Below are the code and all the weights of a small trained network. Each question names an input and a target symbol and asks about switching units off, where a switched-off unit gives its printed mean instead of its output.

import numpy as np


def w(rows, s, z=0):
    codes = np.array(rows[::2]) - 128.0
    scale = np.full(codes.shape[1], s)
    scale[-1] = z or s
    return codes * scale


def norm(h):
    return h / np.sqrt((h * h).mean(-1, keepdims=True) + 1e-5)


def f(y):
    return np.maximum(y, 0)


def softmax(a):
    e = np.exp(a - a.max(-1, keepdims=True))
    return e / e.sum(-1, keepdims=True)


def log_softmax(a):
    a = a - a.max(-1, keepdims=True)
    return a - np.log(np.exp(a).sum(-1, keepdims=True))


def net(x, mask):
    ids = ['αγθλξστφ'.index(c) for c in x.split()]
    T = len(ids)
    res = E[ids] + P[:T]
    u = 0
    for l in range(2):
        r = norm(res)
        for j in range(2):
            rows = slice(2 * j, 2 * j + 2)
            q, k, v = (r @ M[l][rows].T for M in (Q, K, V))
            z = softmax(np.where(np.tri(T) > 0, q @ k.T / 2**0.5, -1e9)) @ v
            o = O[l][rows]
            res = res + np.where(mask[u + j], z, o[:, -1]) @ o[:, :-1]
        u += 2
        y = f(norm(res) @ A[l][:, :-1].T + A[l][:, -1])
        res = res + np.where(mask[u : u + 8], y, B[l][:, -1]) @ B[l][:, :-1]
        u += 8
    return log_softmax(norm(res)[-1] @ U[:, :-1].T + U[:, -1])


Q, K, V, O, A, B = {}, {}, {}, {}, {}, {}
E = w([
[140,237,58,87],'α',
[122,153,140,117],'γ',
[163,78,58,41],'θ',
[87,165,60,156],'λ',
[140,248,184,187],'ξ',
[179,181,115,98],'σ',
[170,195,182,96],'τ',
[78,110,151,176],'φ',
],0.011)
P = w([
[156,57,78,131],'0',
[84,215,219,50],'1',
[153,135,180,115],'2',
[177,143,136,183],'3',
[68,224,171,61],'4',
[128,108,130,101],'5',
[115,82,35,202],'6',
[10,141,115,86],'7',
[127,98,152,121],'8',
[194,129,124,204],'9',
[70,155,178,56],'10',
],0.012)
Q[0] = w([
[216,218,130,66],'0.h0',
[193,126,76,254],'0.h0',
[180,187,150,38],'0.h1',
[170,208,168,163],'0.h1',
],0.0057)
K[0] = w([
[59,204,148,103],'0.h0',
[174,50,253,86],'0.h0',
[251,134,144,161],'0.h1',
[94,103,44,167],'0.h1',
],0.0052)
V[0] = w([
[164,53,192,141],'0.h0',
[116,96,3,153],'0.h0',
[2,230,115,74],'0.h1',
[91,42,79,190],'0.h1',
],0.01)
O[0] = w([
[58,37,65,130,25],'0.h0',
[125,247,149,143,38],'0.h0',
[255,136,200,51,131],'0.h1',
[131,101,36,64,3],'0.h1',
],0.0074,0.005)
A[0] = w([
[56,130,126,128,122],'0.n0',
[112,60,157,118,30],'0.n1',
[97,70,143,137,64],'0.n2',
[103,63,73,119,64],'0.n3',
[107,97,120,131,44],'0.n4',
[177,81,113,253,253],'0.n5',
[214,80,85,127,166],'0.n6',
[247,122,126,226,179],'0.n7',
],0.014,0.0019)
B[0] = w([
[139,172,176,106,141],'0.n0',
[154,87,182,78,134],'0.n1',
[143,114,172,128,133],'0.n2',
[155,29,130,162,135],'0.n3',
[123,102,108,173,130],'0.n4',
[249,136,122,196,213],'0.n5',
[210,171,125,143,169],'0.n6',
[242,202,119,43,250],'0.n7',
],0.015,0.012)
Q[1] = w([
[190,46,56,99],'1.h0',
[68,196,144,23],'1.h0',
[221,141,89,88],'1.h1',
[255,62,117,194],'1.h1',
],0.011)
K[1] = w([
[141,215,186,72],'1.h0',
[64,147,72,177],'1.h0',
[194,188,90,105],'1.h1',
[254,199,229,136],'1.h1',
],0.015)
V[1] = w([
[114,71,123,36],'1.h0',
[6,128,124,178],'1.h0',
[165,143,241,111],'1.h1',
[166,37,195,130],'1.h1',
],0.015)
O[1] = w([
[228,112,244,110,37],'1.h0',
[90,202,5,50,4],'1.h0',
[13,204,121,112,197],'1.h1',
[175,131,197,23,101],'1.h1',
],0.011)
A[1] = w([
[190,127,96,195,153],'1.n0',
[183,110,164,146,42],'1.n1',
[140,100,136,161,36],'1.n2',
[249,183,202,147,195],'1.n3',
[122,31,105,161,207],'1.n4',
[89,83,175,138,1],'1.n5',
[74,126,151,123,104],'1.n6',
[183,89,90,95,28],'1.n7',
],0.017,0.0019)
B[1] = w([
[237,71,171,222,172],'1.n0',
[100,102,64,205,163],'1.n1',
[90,159,91,116,131],'1.n2',
[63,123,78,80,251],'1.n3',
[140,154,72,230,135],'1.n4',
[147,115,253,169,135],'1.n5',
[173,62,162,98,141],'1.n6',
[147,158,204,78,144],'1.n7',
],0.014,0.023)
U = w([
[166,143,72,210,254],'α',
[213,179,99,88,141],'γ',
[68,153,149,87,32],'θ',
[85,200,68,55,210],'λ',
[10,204,46,147,33],'ξ',
[100,127,198,158,140],'σ',
[94,107,154,124,142],'τ',
[105,91,117,55,15],'φ',
],0.013,0.0022)

Each question gives the input, a string of symbols that net reads in full, and the target symbol t.
The units are the heads (2 rows each of Q, K, V and O) and the neurons (one row each of A and B). Each row of codes is followed by its name. A weight is (code - 128) times the scale printed after its matrix; where a second scale follows, it is the last column's (O, A, B and U).
mask holds one flag per unit, layer by layer, with each layer's heads first. A switched-off unit (its flag False) gives its mean, the last column of its rows in O or B, instead of its output. The means were averaged over made-up inputs and are rounded, as every weight is.
A unit's drop is (log p(t) with every unit on - log p(t) with that unit switched off) / (log p(t) with every unit on - log p(t) with every unit switched off).
The circuit of an input: a set's keep is (log p(t) with only the set's units on - log p(t) with every unit switched off) / (log p(t) with every unit on - log p(t) with every unit switched off). Starting from the 12 units with the biggest drops (on a tie, the unit counted first), units are removed one at a time, each time the one whose removal leaves the highest keep (on an exact tie, the one counted first), for as long as the keep stays at least 0.8.
circuit, biggest first: the units of the circuit, biggest drop first
most important unit: the unit with the biggest drop
top k neurons: the k neurons with the biggest drops, biggest first
k most important neurons of layer l: the k neurons of layer l with the biggest drops, biggest first
heads that matter: for each layer, one digit per head in row order, 1 if its drop is at least 0.15 and else 0, layers parted by /
input σ λ τ, target λ: top 2 neurons : (0.n7 0.n5)
input θ ξ σ φ λ λ ξ τ σ φ, target γ: circuit, biggest first : (0.n7)
input ξ ξ γ θ ξ σ σ τ σ α φ, target σ: top 2 neurons : (0.n7 1.n3)
input λ σ σ ξ σ θ, target λ: circuit, biggest first : (0.n5 1.h1)
input τ γ σ γ λ σ α λ λ, target λ: circuit, biggest first : (0.h1 0.n5 1.n3)
input σ σ φ, target σ: top 2 neurons : (0.n1 1.n5)
input σ σ σ σ σ ξ α σ σ γ σ, target ξ: circuit, biggest first : (0.n5 0.n7)
input φ ξ σ ξ α ξ ξ σ, target λ: heads that matter : 11 / 10
input σ ξ γ σ φ, target ξ: top 3 neurons : (0.n7 0.n5 0.n6)
input ξ λ ξ, target λ: circuit, biggest first : (1.h1 1.n3)
input φ σ θ θ σ γ φ, target γ: circuit, biggest first : (0.h1 0.n7)
input τ φ θ, target φ: heads that matter : 00 / 11
input ξ σ ξ σ σ σ ξ γ, target σ: heads that matter : 00 / 00
input σ τ ξ σ σ σ λ σ τ ξ φ, target ξ: most important unit : 0.h0
input γ σ γ τ ξ γ σ λ ξ, target λ: top 2 neurons : (0.n7 1.n3)
input ξ λ τ γ α, target σ: heads that matter : 00 / 10
input σ λ γ, target λ: heads that matter : 10 / 01
input σ ξ σ ξ τ λ γ σ φ, target λ: top 2 neurons : (0.n5 0.n7)
input σ σ λ γ λ σ, target λ: top 2 neurons : (0.n5 0.n7)
input τ θ λ, target λ: most important unit : 0.h1
input θ θ α σ γ σ σ σ, target φ: 3 most important neurons of layer 0 : (0.n3 0.n5 0.n7)
input λ ξ σ ξ σ σ φ σ λ σ τ, target α: top 3 neurons : (0.n7 0.n5 0.n6)
input θ λ σ ξ φ γ σ τ, target φ: top 2 neurons : (0.n3 0.n5)
input γ φ θ, target φ: top 2 neurons : (0.n5 0.n6)
input φ τ λ θ λ φ α θ, target λ: 2 most important neurons of layer 0 : (0.n5 0.n3)
input ξ σ σ φ σ λ λ σ, target σ: top 2 neurons : (0.n7 1.n3)
